Here is a tiny trained network, its code and every weight. The questions are about switching its units off for an input and a class, where a switched-off unit gives its printed mean instead of its output.

import numpy as np


def w(rows, s, z=0):
    codes = np.array(rows[::2]) - 128.0
    scale = np.full(codes.shape[1], s)
    scale[-1] = z or s
    return codes * scale


def f(y):
    return np.maximum(y, 0)


def log_softmax(a):
    a = a - a.max(-1, keepdims=True)
    return a - np.log(np.exp(a).sum(-1, keepdims=True))


def net(x, mask):
    res = np.array(x, float).reshape(1, 6) / 4 @ E
    y = f(res @ A[0][:, :-1].T + A[0][:, -1])
    res = res + np.where(mask, y, B[0][:, -1]) @ B[0][:, :-1]
    return log_softmax(res[-1] @ U[:, :-1].T + U[:, -1])


A, B = {}, {}
E = w([
[46,180,222,206,157,79,125,229],'x0',
[125,237,77,191,198,118,80,41],'x1',
[27,183,181,73,66,178,158,63],'x2',
[184,93,236,175,176,234,123,82],'x3',
[155,161,120,143,33,195,3,178],'x4',
[126,130,128,125,130,129,129,132],'x5',
],0.0056)
A[0] = w([
[94,107,124,111,208,55,235,79,173],'n0',
[41,178,191,55,57,191,160,64,177],'n1',
[119,214,68,172,164,99,88,78,86],'n2',
[194,93,41,45,97,177,127,44,84],'n3',
[147,217,94,174,180,110,93,57,65],'n4',
[97,97,114,129,220,43,254,75,182],'n5',
[72,145,17,90,85,45,122,192,127],'n6',
[98,105,78,83,82,71,139,185,99],'n7',
[223,73,95,176,182,98,119,177,185],'n8',
[185,89,60,68,96,157,128,45,91],'n9',
[176,85,232,153,176,217,129,106,94],'n10',
[118,221,76,188,196,114,79,51,122],'n11',
[139,49,158,80,72,124,154,190,42],'n12',
[137,30,150,70,64,120,150,186,57],'n13',
[190,83,203,169,169,190,122,123,172],'n14',
[219,69,87,182,162,92,96,187,189],'n15',
[106,211,99,156,156,137,99,56,66],'n16',
[180,84,232,173,162,221,114,116,141],'n17',
[198,93,37,46,97,172,127,27,106],'n18',
[208,71,93,167,181,79,114,176,209],'n19',
[131,57,164,65,72,137,162,175,9],'n20',
[70,118,152,140,217,54,222,110,155],'n21',
[22,176,185,67,60,187,177,62,199],'n22',
[101,177,162,187,78,142,41,206,161],'n23',
[131,56,165,75,78,135,161,189,41],'n24',
[148,171,110,162,27,178,10,177,205],'n25',
[86,156,31,65,86,28,115,193,110],'n26',
[46,184,205,194,146,89,117,206,87],'n27',
[144,163,102,147,45,147,18,182,167],'n28',
[124,217,86,183,172,115,86,56,68],'n29',
],0.005,0.0012)
B[0] = w([
[229,144,173,18,67,189,114,105,237],'n0',
[62,131,121,87,253,8,19,106,236],'n1',
[81,38,115,134,205,217,159,171,218],'n2',
[178,167,241,229,175,35,198,222,242],'n3',
[76,21,126,124,207,205,141,210,220],'n4',
[228,143,172,15,73,198,127,109,255],'n5',
[103,226,50,192,137,194,206,29,226],'n6',
[98,142,79,176,180,195,197,69,187],'n7',
[93,156,105,83,211,49,38,88,225],'n8',
[175,170,240,228,175,35,195,208,225],'n9',
[74,213,52,215,121,159,188,25,220],'n10',
[94,33,133,117,205,216,146,205,246],'n11',
[58,61,100,137,243,200,147,164,190],'n12',
[70,54,111,135,243,190,140,158,200],'n13',
[75,196,46,164,130,136,155,37,215],'n14',
[83,145,97,71,237,49,23,76,227],'n15',
[64,14,132,127,233,179,119,211,206],'n16',
[84,203,55,176,121,160,176,24,230],'n17',
[182,154,239,224,174,37,191,218,254],'n18',
[91,156,105,72,218,64,48,86,226],'n19',
[51,48,105,140,241,192,139,167,185],'n20',
[230,167,186,49,75,165,136,126,236],'n21',
[91,159,138,78,242,13,29,112,241],'n22',
[224,169,208,96,118,136,154,143,219],'n23',
[64,64,112,147,237,195,142,162,188],'n24',
[223,149,176,19,116,193,130,109,250],'n25',
[92,221,60,204,141,189,209,30,227],'n26',
[205,178,241,228,142,54,213,208,229],'n27',
[224,156,167,33,112,206,148,86,229],'n28',
[75,34,135,133,216,209,150,210,223],'n29',
],0.0043,0.0044)
U = w([
[75,29,114,142,153,187,143,194,98],'0',
[165,154,185,204,127,61,173,192,112],'1',
[98,179,67,178,117,158,167,49,117],'2',
[202,136,153,41,104,164,118,119,117],'3',
[87,124,114,94,155,44,34,109,129],'4',
[125,120,123,134,123,122,126,134,193],'5',
[116,84,105,149,58,100,107,142,109],'6',
[96,40,70,185,7,70,70,156,1],'7',
],0.011,0.009)

Each question gives the input, the list of numbers given to net, and the class t.
The units are the neurons (one row each of A and B). Each row of codes is followed by its name. A weight is (code - 128) times the scale printed after its matrix; where a second scale follows, it is the last column's (A, B and U).
mask holds one flag per neuron, in row order. A switched-off neuron (its flag False) gives its mean, the last column of its row in B, instead of its output. The means were averaged over made-up inputs and are rounded, as every weight is.
A unit's drop is (log p(t) with every unit on - log p(t) with that unit switched off) / (log p(t) with every unit on - log p(t) with every unit switched off).
The circuit of an input: a set's keep is (log p(t) with only the set's units on - log p(t) with every unit switched off) / (log p(t) with every unit on - log p(t) with every unit switched off). Starting from the 12 units with the biggest drops (on a tie, the unit counted first), units are removed one at a time, each time the one whose removal leaves the highest keep (on an exact tie, the one counted first), for as long as the keep stays at least 0.8.
units of the circuit, in order: the units of the circuit, biggest drop first
most important unit: the unit with the biggest drop
k most important neurons: the k neurons with the biggest drops, biggest first
drop when u is switched off: that unit's drop, to one decimal
input [2,-6,-2,-7,8,6], class 3: units of the circuit, in order -> n28
input [-6,5,8,-1,-2,-3], class 4: 2 most important neurons -> n1, n22
input [2,-2,-5,5,7,4], class 3: units of the circuit, in order -> n25, n28
input [-5,3,-1,-5,-1,4], class 1: units of the circuit, in order -> n18, n3
input [1,-1,-4,-6,-7,-3], class 3: units of the circuit, in order -> n5, n0
input [-8,0,-7,-7,-5,5], class 1: 2 most important neurons -> n18, n3
input [0,4,5,-1,6,-3], class 3: units of the circuit, in order -> n25, n28
input [2,2,-8,-5,8,4], class 3: 3 most important neurons -> n28, n25, n23
input [6,8,-5,7,-5,-5], class 0: units of the circuit, in order -> n11, n4
input [-7,-6,5,-7,5,-4], class 1: units of the circuit, in order -> n3, n18
input [2,6,3,-1,7,0], class 3: 2 most important neurons -> n25, n28
input [-3,-1,-2,-3,-7,0], class 3: units of the circuit, in order -> n5, n0
input [-8,4,1,3,-8,-8], class 1: 3 most important neurons -> n18, n3, n9
input [5,-2,-8,-3,4,1], class 4: most important unit -> n15
input [-1,5,8,-1,0,-4], class 4: 2 most important neurons -> n22, n1
input [3,0,-5,3,5,0], class 3: 3 most important neurons -> n25, n28, n23
input [5,4,-7,0,6,6], class 4: 3 most important neurons -> n15, n8, n19
input [-6,1,5,-2,-6,0], class 1: 3 most important neurons -> n18, n3, n9
input [2,4,6,-1,-1,-3], class 4: units of the circuit, in order -> n22, n1
input [-4,1,1,-7,6,-1], class 2: units of the circuit, in order -> n26
input [3,-1,-1,-2,6,6], class 3: 2 most important neurons -> n25, n28
input [7,-2,-5,8,7,8], class 2: 3 most important neurons -> n17, n10, n14
input [0,4,1,-8,2,8], class 2: drop when n15 is switched off -> 0.0
input [7,3,-6,8,-1,1], class 2: drop when n9 is switched off -> 0.1
input [3,8,-8,-6,1,-8], class 0: drop when n11 is switched off -> 0.3
input [4,-6,7,0,-7,-3], class 3: drop when n0 is switched off -> 0.5
input [5,2,-8,-4,4,0], class 4: units of the circuit, in order -> n15
input [-5,-1,6,2,2,-2], class 4: units of the circuit, in order -> n1, n22
